Below is a small trained network, with its code and all its weights. Each question gives an input and a target symbol and asks what happens when units are switched off, that is, made to give their printed mean instead of their output.

import numpy as np


def w(rows, s, z=0):
    codes = np.array(rows[::2]) - 128.0
    scale = np.full(codes.shape[1], s)
    scale[-1] = z or s
    return codes * scale


def f(y):
    return y / 2 * (1 + np.tanh(0.7978845608 * (y + 0.044715 * y**3)))


def softmax(a):
    e = np.exp(a - a.max(-1, keepdims=True))
    return e / e.sum(-1, keepdims=True)


def log_softmax(a):
    a = a - a.max(-1, keepdims=True)
    return a - np.log(np.exp(a).sum(-1, keepdims=True))


def net(x, mask):
    ids = ['βγδεζθμξπσφψω'.index(c) for c in x.split()]
    T = len(ids)
    res = E[ids] + P[:T]
    r = res
    for j in range(3):
        rows = slice(4 * j, 4 * j + 4)
        q, k, v = (r @ M[0][rows].T for M in (Q, K, V))
        z = softmax(np.where(np.tri(T) > 0, q @ k.T / 4**0.5, -1e9)) @ v
        o = O[0][rows]
        res = res + np.where(mask[j], z, o[:, -1]) @ o[:, :-1]
    y = f(res @ A[0][:, :-1].T + A[0][:, -1])
    res = res + np.where(mask[3:19], y, B[0][:, -1]) @ B[0][:, :-1]
    return log_softmax(res[-1] @ U[:, :-1].T + U[:, -1])


Q, K, V, O, A, B = {}, {}, {}, {}, {}, {}
E = w([
[188,76,5,150,127,149,142,147,104,117,172,65],'β',
[152,85,81,194,30,103,205,124,169,126,123,132],'γ',
[132,117,97,63,59,75,88,121,59,173,98,25],'δ',
[92,160,160,131,95,227,133,90,182,152,186,135],'ε',
[141,118,113,177,197,134,109,57,160,220,70,128],'ζ',
[119,89,168,128,177,23,166,119,53,44,123,163],'θ',
[91,64,129,179,152,83,84,151,126,55,58,196],'μ',
[98,203,61,169,85,88,118,106,137,127,93,206],'ξ',
[179,66,121,165,222,103,198,127,124,48,197,196],'π',
[154,210,119,232,115,142,186,220,148,148,97,156],'σ',
[193,141,193,32,109,121,103,187,100,180,137,172],'φ',
[12,170,120,88,101,91,73,147,167,140,54,47],'ψ',
[90,183,82,158,93,163,218,118,189,92,35,161],'ω',
],0.012)
P = w([
[209,132,174,136,208,77,38,30,209,65,142,38],'0',
[198,129,162,132,183,91,54,49,170,76,127,68],'1',
[188,130,134,135,171,107,78,70,155,103,136,81],'2',
[163,141,129,125,145,102,99,110,129,118,116,110],'3',
[123,139,117,144,135,99,130,134,128,127,109,130],'4',
[118,138,90,154,120,114,163,169,117,152,111,154],'5',
[83,129,66,170,107,138,186,185,105,174,101,170],'6',
[52,149,59,168,82,122,226,213,84,177,94,196],'7',
[45,155,50,163,68,118,254,246,44,194,82,245],'8',
],0.0068)
Q[0] = w([
[209,101,132,172,186,130,169,107,136,196,160,176],'H0',
[139,152,100,155,143,74,169,138,113,145,52,170],'H0',
[86,187,165,87,48,234,193,92,145,121,216,154],'H0',
[209,91,69,99,117,63,167,186,14,186,169,130],'H0',
[159,87,145,25,95,113,62,173,54,151,157,126],'H1',
[180,69,118,183,197,100,178,99,112,169,110,130],'H1',
[218,166,75,161,151,2,173,132,99,200,93,133],'H1',
[88,112,23,140,142,17,134,22,115,140,38,133],'H1',
[145,158,140,118,109,238,132,185,179,223,159,188],'H2',
[50,187,195,83,54,85,88,113,123,155,65,90],'H2',
[148,138,250,117,182,104,144,109,136,89,139,215],'H2',
[31,161,107,251,149,179,150,71,217,128,73,163],'H2',
],0.051)
K[0] = w([
[200,54,134,209,99,168,195,110,64,105,198,207],'H0',
[99,140,99,149,92,122,172,139,120,41,98,160],'H0',
[126,154,232,90,59,254,105,8,181,171,188,125],'H0',
[188,121,76,89,72,61,138,191,19,244,148,191],'H0',
[211,121,184,42,134,80,74,121,65,169,105,77],'H1',
[178,102,77,170,152,134,154,166,105,65,126,172],'H1',
[224,152,90,105,59,85,170,218,48,96,134,160],'H1',
[56,112,23,119,95,53,176,171,39,57,77,158],'H1',
[221,184,112,129,78,194,162,247,174,172,133,144],'H2',
[44,159,178,66,79,102,88,133,87,217,41,152],'H2',
[107,127,225,120,213,102,148,151,121,89,125,254],'H2',
[15,145,55,206,75,116,204,177,115,149,110,169],'H2',
],0.048)
V[0] = w([
[179,157,143,130,129,124,125,74,114,132,95,90],'H0',
[72,109,116,124,146,151,132,119,71,177,126,135],'H0',
[72,114,144,112,131,138,147,114,103,142,140,142],'H0',
[147,127,132,142,130,138,114,96,100,159,104,92],'H0',
[99,96,113,193,74,88,22,129,138,150,161,204],'H1',
[124,91,236,171,107,124,194,152,128,164,86,69],'H1',
[96,125,167,147,211,161,86,175,60,115,154,103],'H1',
[145,248,110,156,140,148,103,133,139,103,110,120],'H1',
[110,123,104,150,132,109,131,188,44,143,207,82],'H2',
[154,168,139,173,115,109,120,133,76,146,111,99],'H2',
[193,161,148,149,135,112,91,83,158,81,127,79],'H2',
[127,81,55,85,150,134,119,138,169,85,131,202],'H2',
],0.017)
O[0] = w([
[78,91,209,93,182,75,141,92,109,143,137,194,140],'H0',
[129,179,137,125,146,205,162,96,91,107,65,107,39],'H0',
[149,176,135,104,86,184,121,121,130,141,114,119,42],'H0',
[85,112,182,92,194,122,167,92,108,102,86,169,100],'H0',
[102,127,208,190,54,92,50,132,73,96,105,220,160],'H1',
[163,61,221,150,158,183,180,179,177,194,97,99,55],'H1',
[110,112,74,135,190,164,37,160,106,177,149,118,17],'H1',
[104,254,163,126,146,115,155,163,203,141,98,161,231],'H1',
[164,125,237,128,133,104,90,190,137,181,197,135,98],'H2',
[177,155,104,177,142,108,140,159,162,128,135,159,217],'H2',
[157,166,131,152,54,200,155,192,102,166,99,112,253],'H2',
[118,143,225,61,107,85,154,104,112,172,37,145,159],'H2',
],0.0072,0.0037)
A[0] = w([
[147,85,146,172,185,195,110,86,133,153,96,128,15],'N0',
[122,140,126,114,144,149,92,126,133,108,148,111,48],'N1',
[172,148,157,88,142,137,113,160,81,164,149,96,108],'N2',
[225,120,225,80,211,62,4,24,212,70,162,27,102],'N3',
[139,83,117,141,152,166,77,90,156,191,111,72,3],'N4',
[172,120,155,89,146,96,79,76,122,126,121,78,23],'N5',
[130,103,122,154,123,143,63,123,133,141,88,129,55],'N6',
[159,119,134,99,156,136,117,139,117,127,144,119,125],'N7',
[210,188,163,121,111,200,46,42,162,74,117,44,82],'N8',
[202,127,221,111,201,63,7,11,220,72,152,32,31],'N9',
[146,172,151,145,135,155,63,105,154,90,92,22,77],'N10',
[153,123,165,130,158,131,103,128,143,95,146,104,64],'N11',
[198,159,154,120,111,181,54,63,142,89,117,44,26],'N12',
[148,132,178,101,117,123,110,134,105,175,124,96,47],'N13',
[179,145,189,81,158,101,71,98,144,136,147,77,143],'N14',
[119,137,160,69,120,125,118,120,87,146,86,81,56],'N15',
],0.018,0.012)
B[0] = w([
[117,143,249,123,190,169,106,133,66,105,62,146,127],'N0',
[158,180,66,164,114,185,147,106,175,120,82,154,117],'N1',
[139,119,148,102,104,134,139,133,152,131,119,157,254],'N2',
[98,175,59,117,202,183,77,135,101,155,150,112,225],'N3',
[104,139,133,133,71,109,119,74,167,255,156,126,126],'N4',
[137,155,148,104,116,165,88,162,170,152,140,142,136],'N5',
[115,81,105,133,130,173,106,131,188,121,109,135,141],'N6',
[138,135,145,171,66,129,156,116,112,130,98,128,180],'N7',
[121,123,139,178,96,207,158,97,107,103,184,136,159],'N8',
[173,107,184,139,35,112,182,128,151,115,101,152,145],'N9',
[164,157,154,104,98,109,53,151,135,122,109,55,148],'N10',
[118,174,65,94,143,162,124,122,132,157,113,172,123],'N11',
[151,138,75,123,155,112,114,155,148,179,82,162,129],'N12',
[117,129,97,139,152,132,115,113,113,127,146,115,141],'N13',
[116,105,109,160,149,100,154,101,124,101,122,97,210],'N14',
[127,124,99,153,166,110,109,117,137,118,152,114,125],'N15',
],0.022,0.0082)
U = w([
[145,97,22,137,222,86,132,92,18,112,133,76,255],'β',
[255,14,196,92,41,70,194,149,55,133,110,127,212],'γ',
[164,127,143,12,70,165,143,198,116,157,108,191,123],'δ',
[45,128,182,137,94,197,156,89,161,63,194,101,96],'ε',
[133,122,188,125,158,147,124,117,117,88,94,132,76],'ζ',
[100,118,175,125,117,128,114,101,138,174,118,124,82],'θ',
[108,61,112,139,124,142,67,131,179,87,82,151,85],'μ',
[130,198,129,144,82,72,89,69,99,121,103,207,74],'ξ',
[123,114,94,119,93,100,113,88,180,174,151,126,55],'π',
[182,159,151,220,194,118,131,200,217,153,113,156,84],'σ',
[28,106,157,61,123,119,137,145,169,116,179,127,106],'φ',
[107,145,169,83,99,102,78,140,173,91,113,35,101],'ψ',
[150,161,90,91,141,149,200,55,217,116,36,79,45],'ω',
],0.0039,0.0083)

Each question gives the input, a string of symbols that net reads in full, and the target symbol t.
The units are the heads (4 rows each of Q, K, V and O) and the neurons (one row each of A and B). Each row of codes is followed by its name. A weight is (code - 128) times the scale printed after its matrix; where a second scale follows, it is the last column's (O, A, B and U).
mask holds one flag per unit, heads first, then neurons. A switched-off unit (its flag False) gives its mean, the last column of its rows in O or B, instead of its output. The means were averaged over made-up inputs and are rounded, as every weight is.
A unit's drop is (log p(t) with every unit on - log p(t) with that unit switched off) / (log p(t) with every unit on - log p(t) with every unit switched off).
The circuit of an input: a set's keep is (log p(t) with only the set's units on - log p(t) with every unit switched off) / (log p(t) with every unit on - log p(t) with every unit switched off). Starting from the 12 units with the biggest drops (on a tie, the unit counted first), units are removed one at a time, each time the one whose removal leaves the highest keep (on an exact tie, the one counted first), for as long as the keep stays at least 0.8.
circuit, biggest first: the units of the circuit, biggest drop first
most important unit: the unit with the biggest drop
k most important neurons: the k neurons with the biggest drops, biggest first
which heads matter: for each layer, one digit per head in row order, 1 if its drop is at least 0.15 and else 0, layers parted by /
input ξ γ ω φ ε, target ε: which heads matter -> 100
input β σ γ μ β φ, target β: most important unit -> H2
input γ φ π ζ, target π: which heads matter -> 110
input ε φ θ φ, target γ: circuit, biggest first -> (H2; N3; H1; N7)
input φ φ σ ξ ε, target ε: circuit, biggest first -> (N8; H0)
input μ φ θ δ ω σ β β θ, target γ: 2 most important neurons -> (N3; N2)
input ψ ζ σ φ ξ ψ β σ θ, target β: circuit, biggest first -> (H2; N3)
input φ φ ω γ φ β ε β ζ, target β: circuit, biggest first -> (N3; H2)
input ζ ψ θ θ, target γ: which heads matter -> 011
input φ ξ ζ μ, target μ: which heads matter -> 010
input ω ζ δ δ, target γ: circuit, biggest first -> (H2; N3)
input π ε φ δ θ μ, target μ: circuit, biggest first -> (H1; N6)
input θ π ε φ ε φ θ ψ ζ, target θ: circuit, biggest first -> (H1; N4; N0)
input β β φ φ ψ φ μ β, target δ: which heads matter -> 001
input φ ε ζ, target ζ: which heads matter -> 100
input θ ε ψ φ θ ζ, target θ: circuit, biggest first -> (N4; H1; N0)
input θ ε φ ζ δ, target β: which heads matter -> 000
input φ δ γ, target γ: which heads matter -> 010
input π φ φ γ ε ξ σ φ π, target γ: which heads matter -> 011
input δ φ ζ β γ β, target γ: circuit, biggest first -> (H2; N3)
input φ ψ β σ θ ε φ β β, target δ: which heads matter -> 101
input ε φ ψ ψ, target ψ: which heads matter -> 011
input σ φ δ, target β: which heads matter -> 100
input ζ δ ε β β ζ, target β: circuit, biggest first -> (N3; N14; H2)
input θ μ φ, target β: which heads matter -> 100
input π ζ ζ, target π: most important unit -> H1
